Below are the code and all the weights of a small trained network. Each question names an input and a target symbol and asks about switching units off, where a switched-off unit gives its printed mean instead of its output.

import numpy as np


def w(rows, s, z=0):
    codes = np.array(rows[::2]) - 128.0
    scale = np.full(codes.shape[1], s)
    scale[-1] = z or s
    return codes * scale


def norm(h):
    return h / np.sqrt((h * h).mean(-1, keepdims=True) + 1e-5)


def f(y):
    return np.maximum(y, 0)


def softmax(a):
    e = np.exp(a - a.max(-1, keepdims=True))
    return e / e.sum(-1, keepdims=True)


def log_softmax(a):
    a = a - a.max(-1, keepdims=True)
    return a - np.log(np.exp(a).sum(-1, keepdims=True))


def net(x, mask):
    ids = ['γδεζηθμξσφψω'.index(c) for c in x.split()]
    T = len(ids)
    res = E[ids] + P[:T]
    r = norm(res)
    for j in range(2):
        rows = slice(2 * j, 2 * j + 2)
        q, k, v = (r @ M[0][rows].T for M in (Q, K, V))
        z = softmax(np.where(np.tri(T) > 0, q @ k.T / 2**0.5, -1e9)) @ v
        o = O[0][rows]
        res = res + np.where(mask[j], z, o[:, -1]) @ o[:, :-1]
    y = f(norm(res) @ A[0][:, :-1].T + A[0][:, -1])
    res = res + np.where(mask[2:6], y, B[0][:, -1]) @ B[0][:, :-1]
    return log_softmax(norm(res)[-1] @ U[:, :-1].T + U[:, -1])


Q, K, V, O, A, B = {}, {}, {}, {}, {}, {}
E = w([
[137,130,134,114,143],'γ',
[137,142,98,148,168],'δ',
[137,202,132,85,157],'ε',
[147,211,88,99,116],'ζ',
[176,162,129,107,138],'η',
[159,160,78,93,183],'θ',
[158,114,108,99,136],'μ',
[184,143,46,160,181],'ξ',
[3,112,135,161,29],'σ',
[177,164,106,133,100],'φ',
[143,214,128,122,135],'ψ',
[180,164,149,141,147],'ω',
],0.022)
P = w([
[2,9,161,171,64],'0',
[83,119,104,130,199],'1',
[67,125,98,135,201],'2',
[58,132,93,138,206],'3',
[53,135,86,138,207],'4',
[46,141,89,143,205],'5',
[50,152,78,131,189],'6',
],0.0075)
Q[0] = w([
[164,66,223,88,101],'H1',
[92,196,82,129,163],'H1',
[26,232,44,157,227],'H2',
[93,177,52,11,158],'H2',
],0.012)
K[0] = w([
[253,165,129,95,216],'H1',
[76,88,138,157,54],'H1',
[37,61,150,165,40],'H2',
[93,94,125,143,86],'H2',
],0.017)
V[0] = w([
[128,228,131,25,180],'H1',
[187,175,69,204,70],'H1',
[145,75,5,14,94],'H2',
[110,113,30,171,246],'H2',
],0.012)
O[0] = w([
[132,140,126,225,190,131],'H1',
[233,163,56,48,200,2],'H1',
[111,111,2,147,165,150],'H2',
[102,46,180,111,175,90],'H2',
],0.013,0.0063)
A[0] = w([
[221,194,57,111,124,253],'N1',
[202,248,168,225,82,64],'N2',
[70,153,36,127,123,144],'N3',
[209,122,22,220,189,101],'N4',
],0.011,0.0075)
B[0] = w([
[121,98,118,162,198,254],'N1',
[217,29,138,168,95,245],'N2',
[122,70,146,143,70,235],'N3',
[84,247,219,103,82,186],'N4',
],0.013,0.0075)
U = w([
[94,155,180,195,108,180],'γ',
[82,45,35,139,100,96],'δ',
[77,249,118,113,159,161],'ε',
[130,155,91,107,85,143],'ζ',
[191,155,65,82,156,176],'η',
[143,60,86,86,222,133],'θ',
[131,33,179,60,128,131],'μ',
[70,78,93,155,220,108],'ξ',
[55,127,184,128,23,2],'σ',
[201,127,36,161,65,96],'φ',
[193,161,199,89,50,53],'ψ',
[234,89,149,131,172,155],'ω',
],0.016,0.0077)

Each question gives the input, a string of symbols that net reads in full, and the target symbol t.
The units are the heads (2 rows each of Q, K, V and O) and the neurons (one row each of A and B). Each row of codes is followed by its name. A weight is (code - 128) times the scale printed after its matrix; where a second scale follows, it is the last column's (O, A, B and U).
mask holds one flag per unit, heads first, then neurons. A switched-off unit (its flag False) gives its mean, the last column of its rows in O or B, instead of its output. The means were averaged over made-up inputs and are rounded, as every weight is.
A unit's drop is (log p(t) with every unit on - log p(t) with that unit switched off) / (log p(t) with every unit on - log p(t) with every unit switched off).
The circuit of an input: a set's keep is (log p(t) with only the set's units on - log p(t) with every unit switched off) / (log p(t) with every unit on - log p(t) with every unit switched off). Starting from all 6 units, units are removed one at a time, each time the one whose removal leaves the highest keep (on an exact tie, the one counted first), for as long as the keep stays at least 0.8.
units of the circuit, in order: the units of the circuit, biggest drop first
unit that matters most: the unit with the biggest drop
k most important neurons: the k neurons with the biggest drops, biggest first
which heads matter: for each layer, one digit per head in row order, 1 if its drop is at least 0.15 and else 0, layers parted by /
input γ μ η θ δ δ ε, target σ: units of the circuit, in order : (H1)
input φ δ ψ ψ ε ψ, target η: which heads matter : 10
input ψ ε ψ δ φ η, target ω: which heads matter : 11
input μ γ ψ ε μ δ, target δ: units of the circuit, in order : (H1, H2)
input η ε ε ε ψ ε, target φ: which heads matter : 01
input ψ ε ε ε ε σ ψ, target ψ: which heads matter : 11
input ε ψ μ, target γ: which heads matter : 10
input ε δ σ ψ ξ δ ε, target ε: which heads matter : 11
input δ σ ε ω, target ω: 3 most important neurons : (N1, N4, N3)
input ζ ε η, target ε: units of the circuit, in order : (N4, H1)
input η ε ψ ψ, target φ: units of the circuit, in order : (H2, N2)
input ε μ δ ξ, target γ: units of the circuit, in order : (N4, H1)
input ξ μ ψ η, target θ: units of the circuit, in order : (H1, H2)
input ζ φ δ, target ε: unit that matters most : N4
input σ ε φ θ, target θ: units of the circuit, in order : (N1, H1)
input ψ ε ξ δ ψ ε, target ω: units of the circuit, in order : (H2, H1, N2)
input ζ μ μ μ ε ε ψ, target ε: units of the circuit, in order : (N4, H1)
input ψ θ ε φ φ μ μ, target ω: units of the circuit, in order : (H2, H1)
input σ ψ δ ε δ, target δ: 2 most important neurons : (N4, N1)
input ε σ μ ε ε φ η, target η: unit that matters most : H1
